Below are the code and all the weights of a small trained network. Each question names an input and a class and asks about switching units off, where a switched-off unit gives its printed mean instead of its output.

import numpy as np


def w(rows, s, z=0):
    codes = np.array(rows[::2]) - 128.0
    scale = np.full(codes.shape[1], s)
    scale[-1] = z or s
    return codes * scale


def f(y):
    return np.maximum(y, 0)


def log_softmax(a):
    a = a - a.max(-1, keepdims=True)
    return a - np.log(np.exp(a).sum(-1, keepdims=True))


def net(x, mask):
    res = np.array(x, float).reshape(1, 3) / 4 @ E
    y = f(res @ A[0][:, :-1].T + A[0][:, -1])
    res = res + np.where(mask, y, B[0][:, -1]) @ B[0][:, :-1]
    return log_softmax(res[-1] @ U[:, :-1].T + U[:, -1])


A, B = {}, {}
E = w([
[63,213,48,190,28,152,176,156,131,93,74,110],'x0',
[154,82,127,202,93,181,254,33,123,152,169,119],'x1',
[200,145,38,177,168,113,138,127,46,144,100,194],'x2',
],0.0095)
A[0] = w([
[119,80,170,142,165,116,80,125,126,164,120,148,75],'n0',
[175,24,183,60,144,121,115,155,130,138,161,131,151],'n1',
[71,116,204,121,84,183,134,105,228,130,144,29,187],'n2',
[96,136,175,98,91,105,106,132,178,116,139,89,69],'n3',
[45,122,142,89,112,104,123,138,163,107,187,66,48],'n4',
[63,222,107,187,124,148,156,173,132,95,106,111,19],'n5',
[175,136,33,146,151,117,167,138,33,162,136,196,155],'n6',
[139,184,91,150,129,98,184,53,144,155,217,170,35],'n7',
[138,90,163,74,207,75,94,114,91,198,184,131,106],'n8',
[152,99,154,158,103,154,171,79,169,144,170,66,64],'n9',
[99,166,108,76,138,120,117,217,137,48,148,115,105],'n10',
[116,106,135,170,125,211,152,69,128,170,141,136,82],'n11',
[141,117,123,156,95,167,183,82,105,108,195,135,64],'n12',
[199,178,60,189,177,75,109,137,62,162,78,193,61],'n13',
[98,189,112,151,73,118,179,187,170,153,54,131,17],'n14',
[123,155,171,76,131,82,100,229,116,108,138,174,4],'n15',
[109,187,132,96,145,72,2,209,133,74,93,127,97],'n16',
[65,208,42,99,90,128,115,135,158,89,91,97,202],'n17',
[58,182,97,207,72,179,163,115,118,97,37,91,116],'n18',
[185,153,166,118,84,140,213,14,128,147,122,119,96],'n19',
[141,90,181,180,79,179,194,101,162,136,163,124,94],'n20',
[219,118,162,109,208,141,132,92,139,163,175,123,69],'n21',
],0.0069,0.0043)
B[0] = w([
[170,68,192,43,107,148,108,100,126,131,73,97,164],'n0',
[111,81,152,113,64,161,175,48,113,137,113,92,211],'n1',
[114,97,62,157,167,244,106,234,131,219,220,104,238],'n2',
[231,185,70,210,160,188,118,214,148,175,169,127,173],'n3',
[200,205,72,197,207,203,68,213,114,172,158,101,176],'n4',
[177,134,221,109,96,188,135,49,108,143,94,80,196],'n5',
[170,101,77,162,152,214,119,190,189,203,184,84,220],'n6',
[183,184,166,153,145,74,102,168,100,94,142,135,170],'n7',
[113,110,187,43,128,120,253,100,151,167,62,97,211],'n8',
[141,212,139,56,138,145,128,158,75,87,135,183,183],'n9',
[118,140,160,51,179,103,174,152,114,121,164,204,186],'n10',
[171,196,151,119,153,33,97,124,55,106,207,202,183],'n11',
[189,199,150,80,127,82,138,137,58,85,138,196,187],'n12',
[174,198,108,146,182,226,110,208,159,199,213,67,204],'n13',
[252,102,209,27,83,108,161,113,89,140,46,73,191],'n14',
[243,176,167,146,119,115,139,92,66,128,201,175,175],'n15',
[227,183,139,95,116,65,145,99,74,52,154,232,234],'n16',
[113,67,135,73,92,154,233,51,113,135,91,129,234],'n17',
[135,65,187,76,150,148,222,69,115,104,67,8,251],'n18',
[199,166,123,137,122,99,88,112,49,94,141,223,203],'n19',
[184,197,120,67,84,93,124,143,86,122,194,200,202],'n20',
[203,95,199,93,93,183,207,85,126,210,98,31,191],'n21',
],0.0053,0.011)
U = w([
[131,87,175,100,94,135,170,50,116,145,87,83,77],'0',
[139,194,143,112,108,77,122,132,80,83,162,250,87],'1',
[132,148,85,148,131,183,108,214,145,181,182,87,76],'2',
[103,86,96,125,103,131,144,115,134,125,143,160,253],'3',
[18,87,122,204,109,77,51,85,199,65,116,155,76],'4',
[43,108,99,167,82,39,54,127,201,82,90,133,74],'5',
],0.012,0.015)

Each question gives the input, the list of numbers given to net, and the class t.
The units are the neurons (one row each of A and B). Each row of codes is followed by its name. A weight is (code - 128) times the scale printed after its matrix; where a second scale follows, it is the last column's (A, B and U).
mask holds one flag per neuron, in row order. A switched-off neuron (its flag False) gives its mean, the last column of its row in B, instead of its output. The means were averaged over made-up inputs and are rounded, as every weight is.
A unit's drop is (log p(t) with every unit on - log p(t) with that unit switched off) / (log p(t) with every unit on - log p(t) with every unit switched off).
The circuit of an input: a set's keep is (log p(t) with only the set's units on - log p(t) with every unit switched off) / (log p(t) with every unit on - log p(t) with every unit switched off). Starting from the 12 units with the biggest drops (on a tie, the unit counted first), units are removed one at a time, each time the one whose removal leaves the highest keep (on an exact tie, the one counted first), for as long as the keep stays at least 0.8.
circuit, biggest first: the units of the circuit, biggest drop first
top k neurons: the k neurons with the biggest drops, biggest first
drop of u: that unit's drop, to one decimal
input [7,-6,8], class 2: circuit, biggest first : (n13)
input [-6,-7,-8], class 2: top 4 neurons : (n2 n4 n3 n19)
input [3,-2,6], class 2: top 2 neurons : (n13 n6)
input [7,-6,-3], class 0: top 2 neurons : (n17 n18)
input [-3,8,-8], class 1: circuit, biggest first : (n20 n9)
input [7,-2,-8], class 2: top 2 neurons : (n2 n4)
input [1,4,4], class 1: circuit, biggest first : (n21 n1)
input [-8,-3,8], class 0: top 3 neurons : (n8 n2 n21)
input [-5,5,7], class 2: top 2 neurons : (n6 n13)
input [-1,2,-3], class 3: top 2 neurons : (n13 n6)
input [3,-6,-5], class 1: top 4 neurons : (n16 n6 n10 n13)
input [7,-7,3], class 0: top 4 neurons : (n17 n18 n5 n14)
input [-1,-3,-3], class 3: drop of n19 : 0.5
input [5,-5,-1], class 0: circuit, biggest first : (n17)
input [-3,3,0], class 3: drop of n13 : -0.1
input [-2,0,-3], class 3: drop of n7 : 0.1
